Below is a small trained network, with its code and all its weights. Each question gives an input and a class and asks what happens when units are switched off, that is, made to give their printed mean instead of their output.

import numpy as np


def w(rows, s, z=0):
    codes = np.array(rows[::2]) - 128.0
    scale = np.full(codes.shape[1], s)
    scale[-1] = z or s
    return codes * scale


def norm(h):
    return h / np.sqrt((h * h).mean(-1, keepdims=True) + 1e-5)


def f(y):
    return np.maximum(y, 0)


def log_softmax(a):
    a = a - a.max(-1, keepdims=True)
    return a - np.log(np.exp(a).sum(-1, keepdims=True))


def net(x, mask):
    res = np.array(x, float).reshape(1, 8) / 4 @ E
    u = 0
    for l in range(4):
        y = f(norm(res) @ A[l][:, :-1].T + A[l][:, -1])
        res = res + np.where(mask[u : u + 5], y, B[l][:, -1]) @ B[l][:, :-1]
        u += 5
    return log_softmax(norm(res)[-1] @ U[:, :-1].T + U[:, -1])


A, B = {}, {}
E = w([
[138,145,149,111,113,120],'x0',
[106,108,108,147,152,162],'x1',
[66,157,152,153,229,80],'x2',
[129,111,55,62,206,126],'x3',
[255,145,100,202,213,127],'x4',
[147,148,133,117,109,107],'x5',
[148,144,113,123,115,98],'x6',
[128,104,93,139,133,131],'x7',
],0.008)
A[0] = w([
[63,174,48,168,159,103,5],'0.n0',
[161,152,149,2,210,161,8],'0.n1',
[69,146,41,62,170,116,223],'0.n2',
[154,132,139,209,91,121,174],'0.n3',
[94,154,154,111,178,27,220],'0.n4',
],0.0092,0.0016)
B[0] = w([
[230,178,147,59,161,183,183],'0.n0',
[56,183,123,173,168,50,205],'0.n1',
[65,66,125,178,3,92,254],'0.n2',
[93,134,18,164,140,157,203],'0.n3',
[91,47,112,71,118,250,238],'0.n4',
],0.0075,0.0056)
A[1] = w([
[65,146,136,125,192,118,140],'1.n0',
[190,124,120,113,148,112,252],'1.n1',
[102,146,126,54,120,162,170],'1.n2',
[60,87,1,219,116,130,199],'1.n3',
[175,129,164,150,96,118,145],'1.n4',
],0.0093,0.0016)
B[1] = w([
[122,70,57,165,3,190,166],'1.n0',
[83,120,176,41,206,181,153],'1.n1',
[70,210,136,112,115,131,176],'1.n2',
[98,228,215,73,129,75,254],'1.n3',
[111,140,122,91,171,97,145],'1.n4',
],0.0061,0.0096)
A[2] = w([
[89,104,45,115,197,30,178],'2.n0',
[166,135,80,176,254,134,249],'2.n1',
[34,196,144,109,219,218,51],'2.n2',
[161,103,89,30,118,234,152],'2.n3',
[87,65,69,140,138,165,2],'2.n4',
],0.0085,0.0008)
B[2] = w([
[57,148,162,233,175,90,178],'2.n0',
[70,143,216,71,33,254,199],'2.n1',
[114,130,16,74,116,30,255],'2.n2',
[178,107,62,153,73,110,185],'2.n3',
[103,56,94,149,98,138,155],'2.n4',
],0.0097,0.0072)
A[3] = w([
[47,91,2,168,167,57,203],'3.n0',
[197,130,203,150,159,223,161],'3.n1',
[128,40,126,9,82,32,145],'3.n2',
[160,186,134,150,4,234,237],'3.n3',
[32,107,131,124,76,109,253],'3.n4',
],0.0069,0.0018)
B[3] = w([
[178,152,112,173,176,132,217],'3.n0',
[87,142,254,101,127,148,143],'3.n1',
[188,161,104,97,177,234,209],'3.n2',
[113,114,84,140,217,101,220],'3.n3',
[210,146,189,163,152,96,254],'3.n4',
],0.0096,0.0099)
U = w([
[102,185,102,114,148,122,195],'0',
[111,155,109,89,169,111,154],'1',
[32,81,227,63,88,223,192],'2',
[69,117,161,242,155,1,64],'3',
[122,4,15,152,122,195,6],'4',
],0.0068,0.0018)

Each question gives the input, the list of numbers given to net, and the class t.
The units are the neurons (one row each of A and B). Each row of codes is followed by its name. A weight is (code - 128) times the scale printed after its matrix; where a second scale follows, it is the last column's (A, B and U).
mask holds one flag per neuron, layer by layer. A switched-off neuron (its flag False) gives its mean, the last column of its row in B, instead of its output. The means were averaged over made-up inputs and are rounded, as every weight is.
A unit's drop is (log p(t) with every unit on - log p(t) with that unit switched off) / (log p(t) with every unit on - log p(t) with every unit switched off).
The circuit of an input: a set's keep is (log p(t) with only the set's units on - log p(t) with every unit switched off) / (log p(t) with every unit on - log p(t) with every unit switched off). Starting from the 12 units with the biggest drops (on a tie, the unit counted first), units are removed one at a time, each time the one whose removal leaves the highest keep (on an exact tie, the one counted first), for as long as the keep stays at least 0.8.
circuit, biggest first: the units of the circuit, biggest drop first
unit that matters most: the unit with the biggest drop
top k neurons: the k neurons with the biggest drops, biggest first
k most important neurons of layer l: the k neurons of layer l with the biggest drops, biggest first
input [-1,7,1,6,8,8,3,-1], class 2: most important neuron of layer 1 : [1.n2]
input [-1,0,-8,-1,-6,-4,0,-8], class 4: circuit, biggest first : [1.n3; 2.n3]
input [-2,-1,7,2,-4,-3,5,-5], class 4: circuit, biggest first : [0.n4; 0.n0; 1.n3; 2.n3]
input [1,-2,8,4,2,-1,-8,6], class 4: circuit, biggest first : [1.n0; 2.n4]
input [0,2,8,5,4,3,8,0], class 4: circuit, biggest first : [0.n4; 1.n0]
input [-6,-5,3,8,3,8,-7,3], class 3: top 3 neurons : [2.n0; 0.n1; 0.n2]
input [4,0,7,3,-4,6,6,-8], class 4: top 2 neurons : [0.n4; 1.n3]
input [-1,1,-8,8,0,5,0,2], class 3: top 2 neurons : [0.n1; 0.n4]
input [1,-5,8,-5,-4,5,3,6], class 4: top 4 neurons : [0.n4; 1.n3; 0.n2; 1.n0]
input [3,-5,4,6,0,2,-8,-6], class 3: circuit, biggest first : [0.n1; 2.n0]
input [5,3,-6,0,2,1,-4,-8], class 4: top 3 neurons : [1.n3; 2.n3; 3.n4]
input [0,1,-1,4,-1,2,-2,4], class 3: 3 most important neurons of layer 0 : [0.n2; 0.n1; 0.n4]
input [6,-1,2,7,-2,-6,-2,4], class 3: 2 most important neurons of layer 2 : [2.n0; 2.n1]
input [1,3,5,6,2,-4,-6,8], class 3: unit that matters most : 0.n2
input [-6,-3,-5,-8,1,1,-5,-3], class 3: circuit, biggest first : [3.n2; 3.n3]
input [6,-6,-8,-6,-1,-3,-7,-5], class 4: circuit, biggest first : [1.n3; 3.n3]
input [2,-6,0,8,-6,-2,-6,4], class 3: top 3 neurons : [0.n1; 0.n2; 2.n1]
input [-4,0,-5,-6,6,2,-1,-5], class 2: circuit, biggest first : [2.n2; 3.n1]
input [0,-1,-4,-5,7,-4,7,-2], class 2: top 4 neurons : [0.n2; 2.n2; 2.n1; 3.n1]
input [-4,1,-4,5,8,7,5,-2], class 2: top neuron : [2.n1]
input [5,-5,2,8,6,-6,-3,3], class 3: top 2 neurons : [2.n0; 0.n1]
input [4,1,-2,1,8,2,4,-1], class 2: top 2 neurons : [2.n1; 3.n1]
input [-6,7,-7,-8,8,-5,2,2], class 2: top 3 neurons : [0.n2; 2.n2; 3.n1]
input [1,-7,-8,-1,3,-3,-8,-5], class 4: top 3 neurons : [2.n3; 1.n3; 3.n4]
input [-2,-1,2,5,2,7,-3,-3], class 3: 2 most important neurons of layer 0 : [0.n1; 0.n2]
input [-2,4,8,0,-5,0,-3,-2], class 4: 2 most important neurons of layer 0 : [0.n4; 0.n0]
input [-4,2,-8,8,-1,-3,-4,5], class 3: unit that matters most : 0.n4
input [0,-2,-3,1,6,1,1,-3], class 2: top 2 neurons : [2.n1; 0.n4]
input [5,-1,7,1,-3,-4,-1,-2], class 4: top 2 neurons : [0.n4; 1.n3]
input [-4,0,8,-7,0,5,-3,8], class 4: 2 most important neurons of layer 1 : [1.n0; 1.n2]
